Here is a tiny trained network, its code and every weight. The questions are about switching its units off for an input and a target symbol, where a switched-off unit gives its printed mean instead of its output.

import numpy as np


def w(rows, s, z=0):
    codes = np.array(rows[::2]) - 128.0
    scale = np.full(codes.shape[1], s)
    scale[-1] = z or s
    return codes * scale


def norm(h):
    return h / np.sqrt((h * h).mean(-1, keepdims=True) + 1e-5)


def f(y):
    return y / 2 * (1 + np.tanh(0.7978845608 * (y + 0.044715 * y**3)))


def softmax(a):
    e = np.exp(a - a.max(-1, keepdims=True))
    return e / e.sum(-1, keepdims=True)


def log_softmax(a):
    a = a - a.max(-1, keepdims=True)
    return a - np.log(np.exp(a).sum(-1, keepdims=True))


def net(x, mask):
    ids = ['αγδεζθλπσψ'.index(c) for c in x.split()]
    T = len(ids)
    res = E[ids] + P[:T]
    r = norm(res)
    for j in range(2):
        rows = slice(2 * j, 2 * j + 2)
        q, k, v = (r @ M[0][rows].T for M in (Q, K, V))
        z = softmax(np.where(np.tri(T) > 0, q @ k.T / 2**0.5, -1e9)) @ v
        o = O[0][rows]
        res = res + np.where(mask[j], z, o[:, -1]) @ o[:, :-1]
    y = f(norm(res) @ A[0][:, :-1].T + A[0][:, -1])
    res = res + np.where(mask[2:10], y, B[0][:, -1]) @ B[0][:, :-1]
    return log_softmax(norm(res)[-1] @ U[:, :-1].T + U[:, -1])


Q, K, V, O, A, B = {}, {}, {}, {}, {}, {}
E = w([
[137,175,128,129,160,125],'α',
[213,125,181,255,101,28],'γ',
[120,156,109,125,158,77],'δ',
[147,142,120,145,174,105],'ε',
[103,148,126,135,128,138],'ζ',
[79,156,149,115,133,102],'θ',
[155,169,137,145,121,103],'λ',
[95,138,126,121,147,75],'π',
[133,145,175,117,167,130],'σ',
[115,117,144,124,170,125],'ψ',
],0.0053)
P = w([
[127,75,100,140,87,192],'0',
[99,192,254,169,203,116],'1',
[111,203,158,44,246,94],'2',
[108,180,173,82,193,84],'3',
[108,168,177,115,153,103],'4',
[105,130,173,140,159,116],'5',
[94,126,159,176,149,123],'6',
[89,111,175,176,131,92],'7',
[71,154,176,215,130,67],'8',
],0.0039)
Q[0] = w([
[73,119,254,232,177,143],'head 1',
[158,83,91,53,165,246],'head 1',
[107,58,10,21,35,186],'head 2',
[173,171,236,224,253,84],'head 2',
],0.0038)
K[0] = w([
[145,76,21,123,3,108],'head 1',
[105,201,152,123,152,49],'head 1',
[167,194,175,154,192,10],'head 2',
[76,43,15,131,106,241],'head 2',
],0.0044)
V[0] = w([
[236,87,238,167,86,68],'head 1',
[198,77,41,138,76,26],'head 1',
[7,56,152,113,61,47],'head 2',
[129,100,163,125,253,37],'head 2',
],0.0056)
O[0] = w([
[151,166,114,86,23,180,255],'head 1',
[167,98,13,52,201,184,33],'head 1',
[255,59,221,5,161,122,196],'head 2',
[225,171,151,204,174,149,17],'head 2',
],0.0068,0.0018)
A[0] = w([
[107,172,201,187,99,51,93],'neuron 1',
[49,154,2,160,135,127,2],'neuron 2',
[191,222,164,149,120,122,159],'neuron 3',
[137,84,136,48,235,159,212],'neuron 4',
[128,157,150,117,204,119,206],'neuron 5',
[144,94,98,170,65,96,112],'neuron 6',
[54,154,125,42,130,93,124],'neuron 7',
[124,74,149,195,112,148,139],'neuron 8',
],0.0073,0.0018)
B[0] = w([
[162,116,94,81,168,224,255],'neuron 1',
[254,175,172,48,178,75,141],'neuron 2',
[137,93,147,177,124,106,219],'neuron 3',
[127,165,55,168,81,113,173],'neuron 4',
[139,81,94,149,134,108,165],'neuron 5',
[74,160,118,114,143,187,138],'neuron 6',
[153,110,102,119,31,188,161],'neuron 7',
[165,149,139,132,162,136,141],'neuron 8',
],0.0075,0.006)
U = w([
[36,204,130,143,147,58,254],'α',
[196,175,180,220,13,106,73],'γ',
[133,94,2,168,144,108,42],'δ',
[194,205,158,92,194,119,130],'ε',
[35,56,130,123,28,143,130],'ζ',
[125,96,222,93,91,37,115],'θ',
[214,193,35,40,10,201,189],'λ',
[186,98,135,96,153,75,89],'π',
[85,172,177,158,95,200,125],'σ',
[124,73,172,110,225,221,132],'ψ',
],0.005,0.0014)

Each question gives the input, a string of symbols that net reads in full, and the target symbol t.
The units are the heads (2 rows each of Q, K, V and O) and the neurons (one row each of A and B). Each row of codes is followed by its name. A weight is (code - 128) times the scale printed after its matrix; where a second scale follows, it is the last column's (O, A, B and U).
mask holds one flag per unit, heads first, then neurons. A switched-off unit (its flag False) gives its mean, the last column of its rows in O or B, instead of its output. The means were averaged over made-up inputs and are rounded, as every weight is.
A unit's drop is (log p(t) with every unit on - log p(t) with that unit switched off) / (log p(t) with every unit on - log p(t) with every unit switched off).
The circuit of an input: a set's keep is (log p(t) with only the set's units on - log p(t) with every unit switched off) / (log p(t) with every unit on - log p(t) with every unit switched off). Starting from all 10 units, units are removed one at a time, each time the one whose removal leaves the highest keep (on an exact tie, the one counted first), for as long as the keep stays at least 0.8.
units of the circuit, in order: the units of the circuit, biggest drop first
k most important neurons: the k neurons with the biggest drops, biggest first
which heads matter: for each layer, one digit per head in row order, 1 if its drop is at least 0.15 and else 0, layers parted by /
input ψ α π α ψ ε θ, target ψ: which heads matter	10
input α ζ θ, target α: which heads matter	11
input γ α ζ ψ γ α, target γ: which heads matter	11
input α ψ δ, target α: units of the circuit, in order	head 2
input ψ ψ ψ ζ ε δ, target ψ: which heads matter	10
input ψ ζ ζ θ α, target ψ: units of the circuit, in order	head 1; neuron 1
input δ ζ ψ γ γ ζ, target δ: units of the circuit, in order	head 1; neuron 4
input ζ θ γ λ γ γ γ λ, target ζ: which heads matter	01
input θ ζ ψ, target θ: units of the circuit, in order	head 2; head 1
input ε γ γ γ ψ γ α α, target ε: which heads matter	01
input α α ζ α θ ζ ψ, target α: units of the circuit, in order	head 2; head 1
input γ γ λ θ ψ α δ, target γ: units of the circuit, in order	head 2; head 1; neuron 1
input ε ψ γ γ θ ψ ζ π, target ε: which heads matter	01
input ζ α ζ, target ζ: which heads matter	11
input ζ ζ ε α γ λ γ, target ζ: 2 most important neurons	neuron 2; neuron 7
input α σ λ, target α: most important neuron	neuron 2
input ε δ γ ψ π θ γ σ, target ε: units of the circuit, in order	head 2; neuron 2; head 1
input λ γ θ α ψ γ γ ε, target λ: 2 most important neurons	neuron 2; neuron 7
input ψ γ ε θ θ α γ ψ π, target ψ: which heads matter	00
input δ γ ε α σ, target δ: 2 most important neurons	neuron 4; neuron 5
input γ γ γ, target λ: which heads matter	10
input γ π γ α α ψ ε, target γ: 2 most important neurons	neuron 1; neuron 3
input λ α ζ ζ ψ σ, target λ: units of the circuit, in order	neuron 7; neuron 2; head 2
input ψ α α λ ζ, target ψ: 2 most important neurons	neuron 1; neuron 4
input ζ ψ λ σ π, target ζ: units of the circuit, in order	head 2; neuron 7; head 1
input ζ ζ λ θ θ α, target ζ: units of the circuit, in order	head 2
input α γ ψ σ ε γ, target α: units of the circuit, in order	head 2; neuron 2
